Below is a small trained network, with its code and all its weights. Each question gives an input and a class and asks what happens when units are switched off, that is, made to give their printed mean instead of their output.

import numpy as np


def w(rows, s, z=0):
    codes = np.array(rows[::2]) - 128.0
    scale = np.full(codes.shape[1], s)
    scale[-1] = z or s
    return codes * scale


def f(y):
    return np.maximum(y, 0)


def log_softmax(a):
    a = a - a.max(-1, keepdims=True)
    return a - np.log(np.exp(a).sum(-1, keepdims=True))


def net(x, mask):
    res = np.array(x, float).reshape(1, 8) / 4 @ E
    y = f(res @ A[0][:, :-1].T + A[0][:, -1])
    res = res + np.where(mask, y, B[0][:, -1]) @ B[0][:, :-1]
    return log_softmax(res[-1] @ U[:, :-1].T + U[:, -1])


A, B = {}, {}
E = w([
[150,92,83,117,175,153,91],'x0',
[112,138,117,193,169,147,122],'x1',
[21,209,219,162,107,77,171],'x2',
[95,166,156,56,65,120,144],'x3',
[113,120,138,83,114,86,120],'x4',
[135,142,114,181,181,187,118],'x5',
[147,205,158,3,150,255,121],'x6',
[82,214,93,119,197,248,101],'x7',
],0.0097)
A[0] = w([
[72,125,149,109,69,30,161,39],'N1',
[125,64,120,140,120,154,136,173],'N2',
[124,147,109,135,152,123,176,251],'N3',
[240,6,75,176,124,99,118,86],'N4',
[106,116,132,99,117,74,145,109],'N5',
[130,104,137,67,166,180,115,84],'N6',
[89,116,118,204,132,189,118,90],'N7',
[133,158,128,187,200,138,142,111],'N8',
[183,168,118,38,120,229,122,115],'N9',
],0.014,0.0025)
B[0] = w([
[148,195,137,104,58,54,129,235],'N1',
[147,99,147,135,145,112,113,159],'N2',
[141,148,146,143,161,137,107,148],'N3',
[139,6,111,93,192,77,140,250],'N4',
[99,142,118,97,127,81,131,177],'N5',
[155,121,150,127,126,172,136,191],'N6',
[89,128,171,197,151,147,117,173],'N7',
[116,129,89,212,123,169,117,175],'N8',
[162,138,108,44,120,229,149,251],'N9',
],0.017,0.021)
U = w([
[140,208,180,142,75,42,147,250],'0',
[186,190,163,104,123,185,147,46],'1',
[197,51,132,142,172,54,137,207],'2',
[77,205,164,254,149,121,106,38],'3',
],0.0084,0.0016)

Each question gives the input, the list of numbers given to net, and the class t.
The units are the neurons (one row each of A and B). Each row of codes is followed by its name. A weight is (code - 128) times the scale printed after its matrix; where a second scale follows, it is the last column's (A, B and U).
mask holds one flag per neuron, in row order. A switched-off neuron (its flag False) gives its mean, the last column of its row in B, instead of its output. The means were averaged over made-up inputs and are rounded, as every weight is.
A unit's drop is (log p(t) with every unit on - log p(t) with that unit switched off) / (log p(t) with every unit on - log p(t) with every unit switched off).
The circuit of an input: a set's keep is (log p(t) with only the set's units on - log p(t) with every unit switched off) / (log p(t) with every unit on - log p(t) with every unit switched off). Starting from all 9 units, units are removed one at a time, each time the one whose removal leaves the highest keep (on an exact tie, the one counted first), for as long as the keep stays at least 0.8.
circuit, biggest first: the units of the circuit, biggest drop first
k most important neurons: the k neurons with the biggest drops, biggest first
drop of u: that unit's drop, to one decimal
input [2,3,1,-8,-7,-1,-8,5], class 3: circuit, biggest first => (N7)
input [-7,7,2,4,-6,-7,0,5], class 3: 2 most important neurons => (N9 N4)
input [-5,5,-2,-1,-7,-6,0,3], class 3: 2 most important neurons => (N4 N9)
input [4,-7,4,-2,8,-1,-5,8], class 0: 2 most important neurons => (N4 N9)
input [-3,6,-6,2,4,6,-8,8], class 3: 2 most important neurons => (N7 N8)
input [4,7,2,7,8,0,-3,8], class 3: circuit, biggest first => (N9 N4)
input [1,1,3,-2,-3,6,-2,7], class 3: drop of N3 => 0.0
input [1,7,-2,0,6,-4,6,-3], class 1: drop of N4 => 0.2
input [-6,-1,4,-1,-7,-8,-1,6], class 0: drop of N9 => 0.8
input [-2,8,3,-1,-1,8,7,-5], class 3: drop of N9 => 0.1
